Below is a small trained network, with its code and all its weights. Each question gives an input and a class and asks what happens when units are switched off, that is, made to give their printed mean instead of their output.

import numpy as np


def w(rows, s, z=0):
    codes = np.array(rows[::2]) - 128.0
    scale = np.full(codes.shape[1], s)
    scale[-1] = z or s
    return codes * scale


def f(y):
    return np.maximum(y, 0)


def log_softmax(a):
    a = a - a.max(-1, keepdims=True)
    return a - np.log(np.exp(a).sum(-1, keepdims=True))


def net(x, mask):
    res = np.array(x, float).reshape(1, 2) / 4 @ E
    y = f(res @ A[0][:, :-1].T + A[0][:, -1])
    res = res + np.where(mask, y, B[0][:, -1]) @ B[0][:, :-1]
    return log_softmax(res[-1] @ U[:, :-1].T + U[:, -1])


A, B = {}, {}
E = w([
[51,192,197,16,68,254,150,205,73],'x0',
[189,43,133,115,192,89,68,253,70],'x1',
],0.0099)
A[0] = w([
[70,153,158,74,86,193,115,162,82,218],'N1',
[139,68,136,89,172,133,107,168,92,33],'N2',
[163,62,128,165,150,103,72,194,85,254],'N3',
[126,172,114,147,68,125,164,61,196,192],'N4',
[156,51,130,79,84,145,110,187,103,56],'N5',
[187,89,89,79,167,109,70,139,79,109],'N6',
[194,84,68,169,199,47,136,99,162,146],'N7',
[111,142,179,135,100,152,223,74,165,36],'N8',
[134,158,109,130,99,137,197,47,142,36],'N9',
[204,120,75,184,171,107,77,108,194,22],'N10',
[140,95,54,166,189,85,103,65,135,48],'N11',
[149,91,159,148,145,83,132,145,2,45],'N12',
[159,95,44,185,92,111,143,66,203,211],'N13',
],0.0089,0.0083)
B[0] = w([
[82,136,79,144,209,170,193,199,148,252],'N1',
[114,199,136,34,103,61,97,76,179,158],'N2',
[149,154,33,164,146,152,72,99,78,248],'N3',
[145,163,58,141,116,154,50,73,54,212],'N4',
[145,207,153,3,95,89,94,121,178,159],'N5',
[162,158,93,97,96,130,82,122,57,185],'N6',
[120,121,93,105,147,163,166,149,150,245],'N7',
[141,199,135,13,105,57,85,107,141,168],'N8',
[137,183,135,55,129,94,80,99,147,163],'N9',
[82,169,173,33,133,111,172,152,221,190],'N10',
[62,161,143,21,110,120,174,131,156,193],'N11',
[81,188,117,14,83,64,115,66,150,160],'N12',
[123,97,79,122,158,183,156,187,114,229],'N13',
],0.011,0.015)
U = w([
[107,130,122,45,173,147,255,252,223,59],'0',
[145,164,92,58,72,99,44,66,124,119],'1',
[149,89,51,235,214,187,150,188,48,252],'2',
[147,100,227,205,101,110,108,140,162,101],'3',
[171,104,188,149,75,105,139,132,132,101],'4',
[181,114,202,120,94,85,129,105,133,106],'5',
[145,48,163,177,70,144,115,99,130,104],'6',
[133,89,230,155,115,60,161,132,138,106],'7',
],0.0096,0.012)

Each question gives the input, the list of numbers given to net, and the class t.
The units are the neurons (one row each of A and B). Each row of codes is followed by its name. A weight is (code - 128) times the scale printed after its matrix; where a second scale follows, it is the last column's (A, B and U).
mask holds one flag per neuron, in row order. A switched-off neuron (its flag False) gives its mean, the last column of its row in B, instead of its output. The means were averaged over made-up inputs and are rounded, as every weight is.
A unit's drop is (log p(t) with every unit on - log p(t) with that unit switched off) / (log p(t) with every unit on - log p(t) with every unit switched off).
The circuit of an input: a set's keep is (log p(t) with only the set's units on - log p(t) with every unit switched off) / (log p(t) with every unit on - log p(t) with every unit switched off). Starting from the 12 units with the biggest drops (on a tie, the unit counted first), units are removed one at a time, each time the one whose removal leaves the highest keep (on an exact tie, the one counted first), for as long as the keep stays at least 0.8.
circuit, biggest first: the units of the circuit, biggest drop first
most important unit: the unit with the biggest drop
top k neurons: the k neurons with the biggest drops, biggest first
drop of u: that unit's drop, to one decimal
input [3,-6], class 1: most important unit	N4
input [7,8], class 1: circuit, biggest first	[N3 N2]
input [3,1], class 2: circuit, biggest first	[N10 N11]
input [-1,4], class 1: top 2 neurons	[N1 N13]
input [1,-1], class 2: top 2 neurons	[N10 N11]
input [3,-2], class 2: top 2 neurons	[N10 N11]
input [-8,-8], class 0: top 3 neurons	[N13 N10 N7]
input [-8,-7], class 0: top 3 neurons	[N13 N10 N7]
input [-3,4], class 1: top 3 neurons	[N1 N3 N12]
input [-5,-4], class 0: top 2 neurons	[N13 N3]
input [0,3], class 2: top 3 neurons	[N8 N11 N10]
input [2,3], class 2: top 3 neurons	[N10 N11 N8]
input [3,-7], class 1: top 2 neurons	[N4 N8]
input [-5,1], class 0: circuit, biggest first	[N10]
input [2,-1], class 2: top 2 neurons	[N10 N11]
input [-7,5], class 0: top 2 neurons	[N7 N10]
input [-5,3], class 0: top 4 neurons	[N10 N11 N4 N7]
input [-7,0], class 0: drop of N10	0.1
input [-7,-7], class 0: drop of N10	0.8
input [-1,-1], class 2: drop of N12	0.0
